Each row has a name. Each question is about the rows just above it. Places in a row count from 1.

T: [-2.99 -3.04  4.15 -0.64 -6.99 -5.73 -6.22]
P: [-0.57 -0.54  0.72  3.69 -2.21 -3.35  1.03]
J: [-2.99 -3.04  4.15 -0.64 -6.99 -6.39 -9.25]
E: [ 1.47 -0.27 -3.26 -2.78  0.60  2.14  0.82]
H: [-0.57  0.20  0.72  3.69 -2.21 -3.35  1.03]
key -> tag
[-0.27] -> z473
[0.60] -> z761
[-3.04] -> z69
Look up the entry of E at place 2 in the table:	z473
Whose row is [ 1.47 -0.27 -3.26 -2.78  0.60  2.14  0.82]?	E
The row with [-2.99 -3.04  4.15 -0.64 -6.99 -6.39 -9.25] is	J

C: [-3.38 -1.84 -2.91  2.82 -5.66 -0.58  3.77  0.31  4.73  2.63 -1.29 -6.53
 -0.79  2.46  1.05 -2.29  8.93  1.65 -5.58  1.24  0.96 -0.77 -6.17  1.73
  3.04  0.92  2.08  1.48  4.07  1.33 -1.86]
X: [-4.60 -1.55  0.04 -1.44 -5.66 -7.92  2.49 -0.56 -7.27 -1.02  6.78 -1.26
 -3.38  4.69  4.17  0.81  0.41  5.08 -1.25 -1.10 -2.10  4.78 -2.83  3.43
  8.77  0.92 -2.21 -5.82  1.31  1.44 -3.53]
Y: [-4.86 -1.92 -1.02 -1.04 -1.34 -7.94 -1.40  6.30 -2.43  0.45  0.02 -2.58
 -1.94  0.20 -0.39  0.45  3.04  0.85  3.07 -1.36 -3.14  7.32 -5.94  1.13
  7.01  5.21 -2.38 -0.03  1.69  3.82 -3.36]
V: [-4.86 -1.92 -1.02 -1.04 -1.34 -7.94 -1.40  6.30 -2.43  0.45  0.02 -2.58
 -1.94  0.20 -0.39  0.45  3.04  0.85  3.07 -1.36  0.70  7.32 -5.94  1.13
  7.01  5.21 -2.38 -0.03  1.69  3.82 -3.36]
key -> tag
[7.31] -> z618
[7.32] -> z888
[-5.67] -> z162
[-5.66] -> z284
[-1.34] -> z411
[-1.35] -> z171
The tag of V, keyed by place 5:	z411
Whose row is [-3.38 -1.84 -2.91  2.82 -5.66 -0.58  3.77  0.31  4.73  2.63 -1.29 -6.53
 -0.79  2.46  1.05 -2.29  8.93  1.65 -5.58  1.24  0.96 -0.77 -6.17  1.73
  3.04  0.92  2.08  1.48  4.07  1.33 -1.86]?	C

